Below are the code and all the weights of a small trained network. Each question names an input and a target symbol and asks about switching units off, where a switched-off unit gives its printed mean instead of its output.

import numpy as np


def w(rows, s, z=0):
    codes = np.array(rows[::2]) - 128.0
    scale = np.full(codes.shape[1], s)
    scale[-1] = z or s
    return codes * scale


def f(y):
    return np.maximum(y, 0)


def softmax(a):
    e = np.exp(a - a.max(-1, keepdims=True))
    return e / e.sum(-1, keepdims=True)


def log_softmax(a):
    a = a - a.max(-1, keepdims=True)
    return a - np.log(np.exp(a).sum(-1, keepdims=True))


def net(x, mask):
    ids = ['ΦΩαδεηθμξπσ'.index(c) for c in x.split()]
    T = len(ids)
    res = E[ids] + P[:T]
    u = 0
    for l in range(2):
        r = res
        for j in range(2):
            rows = slice(4 * j, 4 * j + 4)
            q, k, v = (r @ M[l][rows].T for M in (Q, K, V))
            z = softmax(np.where(np.tri(T) > 0, q @ k.T / 4**0.5, -1e9)) @ v
            o = O[l][rows]
            res = res + np.where(mask[u + j], z, o[:, -1]) @ o[:, :-1]
        u += 2
        y = f(res @ A[l][:, :-1].T + A[l][:, -1])
        res = res + np.where(mask[u : u + 4], y, B[l][:, -1]) @ B[l][:, :-1]
        u += 4
    return log_softmax(res[-1] @ U[:, :-1].T + U[:, -1])


Q, K, V, O, A, B = {}, {}, {}, {}, {}, {}
E = w([
[126,2,148,184,114,75,166,76,115,118],'Φ',
[129,132,100,46,191,137,86,141,187,107],'Ω',
[91,53,180,125,110,175,47,190,168,170],'α',
[189,138,93,77,86,97,46,143,58,185],'δ',
[193,74,67,148,83,85,92,209,61,166],'ε',
[76,165,67,136,59,96,123,36,155,109],'η',
[103,64,107,176,66,89,171,55,124,124],'θ',
[118,214,79,151,163,124,123,103,167,48],'μ',
[197,181,132,117,105,148,145,194,126,205],'ξ',
[137,26,99,128,156,110,157,159,186,110],'π',
[154,53,184,138,185,63,79,135,83,195],'σ',
],0.023)
P = w([
[205,130,202,60,98,28,98,105,203,21],'0',
[181,137,186,86,99,52,79,130,216,72],'1',
[178,140,178,105,111,84,76,133,204,105],'2',
[170,138,163,119,120,107,87,139,192,128],'3',
[168,134,150,129,127,131,87,143,176,150],'4',
[158,123,133,144,133,143,94,144,160,168],'5',
[149,114,117,156,142,150,105,145,144,186],'6',
[140,105,104,165,148,164,116,148,131,203],'7',
[124,98,86,170,158,165,125,147,115,220],'8',
[112,85,72,174,166,171,139,145,99,233],'9',
[85,86,54,165,177,157,154,149,81,253],'10',
],0.011)
Q[0] = w([
[113,167,156,160,145,147,141,49,82,97],'L0H1',
[131,106,174,129,249,115,114,136,161,156],'L0H1',
[26,59,170,118,142,154,118,101,188,84],'L0H1',
[128,87,88,184,68,82,61,144,149,182],'L0H1',
[157,79,34,187,171,106,76,174,168,192],'L0H2',
[155,132,158,119,142,102,137,121,180,104],'L0H2',
[87,87,121,11,151,161,119,148,174,126],'L0H2',
[126,124,52,145,115,85,3,145,132,148],'L0H2',
],0.007)
K[0] = w([
[113,166,159,220,155,98,106,116,185,65],'L0H1',
[134,76,105,112,224,141,148,151,157,147],'L0H1',
[98,67,181,90,98,89,121,104,224,123],'L0H1',
[69,123,155,149,98,86,159,121,98,222],'L0H1',
[93,94,80,128,223,230,127,102,70,181],'L0H2',
[195,120,158,174,143,72,1,134,202,115],'L0H2',
[231,133,150,135,153,162,107,164,169,72],'L0H2',
[108,144,76,177,191,194,149,85,150,202],'L0H2',
],0.007)
V[0] = w([
[49,179,192,198,234,123,93,232,72,36],'L0H1',
[85,58,29,243,55,79,140,185,111,149],'L0H1',
[3,27,208,78,95,134,98,112,57,191],'L0H1',
[229,141,250,19,80,101,103,197,120,178],'L0H1',
[172,225,239,108,116,106,182,214,156,84],'L0H2',
[174,61,109,124,90,97,92,76,184,102],'L0H2',
[83,70,201,41,30,57,114,50,161,128],'L0H2',
[64,173,184,129,160,101,154,200,72,3],'L0H2',
],0.005)
O[0] = w([
[179,137,225,173,111,194,122,97,80,152,29],'L0H1',
[186,176,188,120,133,163,90,107,121,92,202],'L0H1',
[174,101,69,98,106,174,156,104,149,80,85],'L0H1',
[180,107,80,114,72,116,119,117,131,90,246],'L0H1',
[147,113,145,212,83,52,92,115,171,124,90],'L0H2',
[128,79,62,144,2,92,124,145,58,114,255],'L0H2',
[53,214,170,159,155,26,69,199,119,129,182],'L0H2',
[223,193,180,102,105,169,134,141,204,150,34],'L0H2',
],0.0079,0.0052)
A[0] = w([
[112,153,92,137,82,122,186,66,137,118,157],'L0N1',
[140,130,87,112,203,119,139,159,191,8,45],'L0N2',
[152,145,160,86,175,120,141,116,172,78,78],'L0N3',
[115,162,202,182,167,199,151,96,137,179,4],'L0N4',
],0.011,0.0028)
B[0] = w([
[153,183,148,171,101,162,80,39,53,128,208],'L0N1',
[207,150,107,120,112,155,157,69,182,125,254],'L0N2',
[105,135,97,66,37,136,76,70,95,31,152],'L0N3',
[14,158,111,128,175,80,96,247,106,146,151],'L0N4',
],0.012,0.0059)
Q[1] = w([
[82,118,162,196,172,140,139,104,168,21],'L1H1',
[168,91,113,136,148,93,146,173,122,127],'L1H1',
[95,120,87,126,107,108,125,144,77,203],'L1H1',
[165,127,67,150,91,130,78,184,118,169],'L1H1',
[97,150,192,125,140,124,174,37,182,49],'L1H2',
[131,74,145,119,254,85,114,131,181,90],'L1H2',
[99,70,97,228,110,75,196,84,110,101],'L1H2',
[158,103,154,79,98,121,198,115,150,99],'L1H2',
],0.0099)
K[1] = w([
[119,145,176,154,65,67,102,148,166,115],'L1H1',
[115,84,117,130,160,103,137,103,158,153],'L1H1',
[76,104,110,121,155,169,170,128,79,141],'L1H1',
[88,129,101,178,180,209,125,121,122,127],'L1H1',
[152,143,161,138,94,32,65,119,150,85],'L1H2',
[156,79,139,108,194,82,146,181,150,144],'L1H2',
[134,96,196,203,93,74,244,123,114,157],'L1H2',
[176,115,111,118,117,139,140,92,181,104],'L1H2',
],0.011)
V[1] = w([
[155,198,119,135,54,159,135,210,88,121],'L1H1',
[152,47,177,118,98,122,94,149,111,140],'L1H1',
[86,68,136,242,134,166,222,153,125,1],'L1H1',
[116,98,187,186,115,38,56,46,108,105],'L1H1',
[134,141,76,177,219,76,116,110,81,82],'L1H2',
[131,80,158,114,183,79,111,156,119,87],'L1H2',
[78,172,119,130,176,158,157,177,98,166],'L1H2',
[151,198,116,137,165,89,76,178,187,90],'L1H2',
],0.0086)
O[1] = w([
[80,146,172,13,28,127,111,79,119,176,133],'L1H1',
[98,239,158,128,183,52,137,57,133,164,141],'L1H1',
[189,192,169,254,113,120,58,233,202,176,72],'L1H1',
[154,139,145,85,205,130,159,123,207,125,249],'L1H1',
[183,73,85,84,134,171,201,167,149,169,166],'L1H2',
[123,204,84,118,77,170,217,88,110,143,122],'L1H2',
[189,134,159,102,112,25,158,61,129,90,24],'L1H2',
[180,83,153,237,178,173,203,141,56,177,155],'L1H2',
],0.0071,0.018)
A[1] = w([
[73,92,136,102,173,181,177,69,159,110,50],'L1N1',
[99,96,119,133,164,185,135,162,202,86,252],'L1N2',
[77,6,131,167,99,5,126,148,117,175,152],'L1N3',
[1,149,39,141,229,83,173,136,114,214,166],'L1N4',
],0.0076,0.0024)
B[1] = w([
[154,198,97,231,85,73,132,206,197,179,221],'L1N1',
[28,153,129,86,118,30,155,13,62,182,229],'L1N2',
[77,192,2,142,48,208,228,72,219,62,162],'L1N3',
[141,36,185,154,102,113,118,161,87,92,253],'L1N4',
],0.0082,0.014)
U = w([
[157,145,111,141,145,109,89,147,116,146,111],'Φ',
[93,116,116,146,153,158,143,140,98,64,145],'Ω',
[30,142,128,166,142,94,86,144,52,161,153],'α',
[122,138,117,115,86,101,140,128,104,105,2],'δ',
[142,147,150,85,129,130,124,93,51,170,148],'ε',
[115,113,118,80,171,154,145,128,146,103,82],'η',
[109,137,118,89,165,126,109,166,122,136,126],'θ',
[173,85,137,122,107,172,113,121,157,157,139],'μ',
[192,140,101,146,113,92,134,10,186,61,178],'ξ',
[134,143,98,165,105,113,97,150,123,103,53],'π',
[141,63,157,142,171,106,102,97,64,128,193],'σ',
],0.012,0.0069)

Each question gives the input, a string of symbols that net reads in full, and the target symbol t.
The units are the heads (4 rows each of Q, K, V and O) and the neurons (one row each of A and B). Each row of codes is followed by its name. A weight is (code - 128) times the scale printed after its matrix; where a second scale follows, it is the last column's (O, A, B and U).
mask holds one flag per unit, layer by layer, with each layer's heads first. A switched-off unit (its flag False) gives its mean, the last column of its rows in O or B, instead of its output. The means were averaged over made-up inputs and are rounded, as every weight is.
A unit's drop is (log p(t) with every unit on - log p(t) with that unit switched off) / (log p(t) with every unit on - log p(t) with every unit switched off).
The circuit of an input: a set's keep is (log p(t) with only the set's units on - log p(t) with every unit switched off) / (log p(t) with every unit on - log p(t) with every unit switched off). Starting from all 12 units, units are removed one at a time, each time the one whose removal leaves the highest keep (on an exact tie, the one counted first), for as long as the keep stays at least 0.8.
units of the circuit, in order: the units of the circuit, biggest drop first
most important unit: the unit with the biggest drop
top k neurons: the k neurons with the biggest drops, biggest first
top k neurons in layer l: the k neurons of layer l with the biggest drops, biggest first
heads that matter: for each layer, one digit per head in row order, 1 if its drop is at least 0.15 and else 0, layers parted by /
input π Φ μ η δ, target η: top 2 neurons -> (L0N1 L1N3)
input μ ξ ε, target ξ: top 2 neurons -> (L1N3 L0N3)
input Φ ε σ Φ θ μ μ μ π, target ξ: top 2 neurons -> (L0N2 L1N2)
input μ σ θ ξ ξ Φ ξ Ω σ σ ξ, target σ: heads that matter -> 10 / 10
input μ η η δ ε μ η Φ, target ξ: units of the circuit, in order -> (L1N3)
input α θ ε μ σ μ μ σ ε, target σ: heads that matter -> 11 / 10
input π μ μ ε, target μ: heads that matter -> 10 / 00
input π Φ μ ε θ Φ μ Ω μ, target σ: units of the circuit, in order -> (L1H2 L0H1 L1N4)
input ε Φ Ω θ μ α σ μ Φ θ Ω, target α: top 2 neurons in layer 0 -> (L0N2 L0N3)
input μ α σ μ μ μ δ, target μ: heads that matter -> 11 / 10
input σ ε π μ Ω, target ξ: heads that matter -> 10 / 00
input Ω Φ ξ, target Φ: units of the circuit, in order -> (L0H1 L1H1 L0N3)
input θ ξ Ω π Ω π ε, target π: units of the circuit, in order -> (L1H1 L1N3)
input η θ Ω σ δ σ π Ω π, target α: most important unit -> L1N2
input ε Φ δ, target Φ: units of the circuit, in order -> (L1H1 L0H1)
input μ Ω Ω σ ε η α δ ξ, target δ: top 4 neurons -> (L1N3 L0N1 L0N2 L1N2)
input μ Φ α Φ θ θ, target α: heads that matter -> 11 / 10
input Ω Φ μ ε Ω ε δ π δ, target π: heads that matter -> 10 / 10
input ξ Φ ε Ω ξ, target Ω: top 3 neurons in layer 1 -> (L1N3 L1N2 L1N1)
input ε δ ξ Φ μ σ π ε, target π: heads that matter -> 10 / 10
input η η ε Φ η ε δ δ σ θ, target ξ: top 3 neurons -> (L0N1 L0N2 L1N3)
input σ μ π ε σ ε Φ μ Φ, target α: heads that matter -> 11 / 11
input δ μ μ, target α: units of the circuit, in order -> (L0H1)
input σ μ η ε, target η: heads that matter -> 10 / 10
input σ δ ε, target δ: top 2 neurons -> (L1N3 L0N1)
input ξ Ω η π Ω, target α: units of the circuit, in order -> (L1H2 L1N2 L0N3)
input σ θ Ω ξ, target Ω: most important unit -> L0H1
input μ μ η Ω η ξ, target η: heads that matter -> 10 / 11
input ξ Ω σ α δ, target α: units of the circuit, in order -> (L0H1 L1H2)
input α θ μ π δ α Φ δ σ Ω, target ξ: heads that matter -> 11 / 00
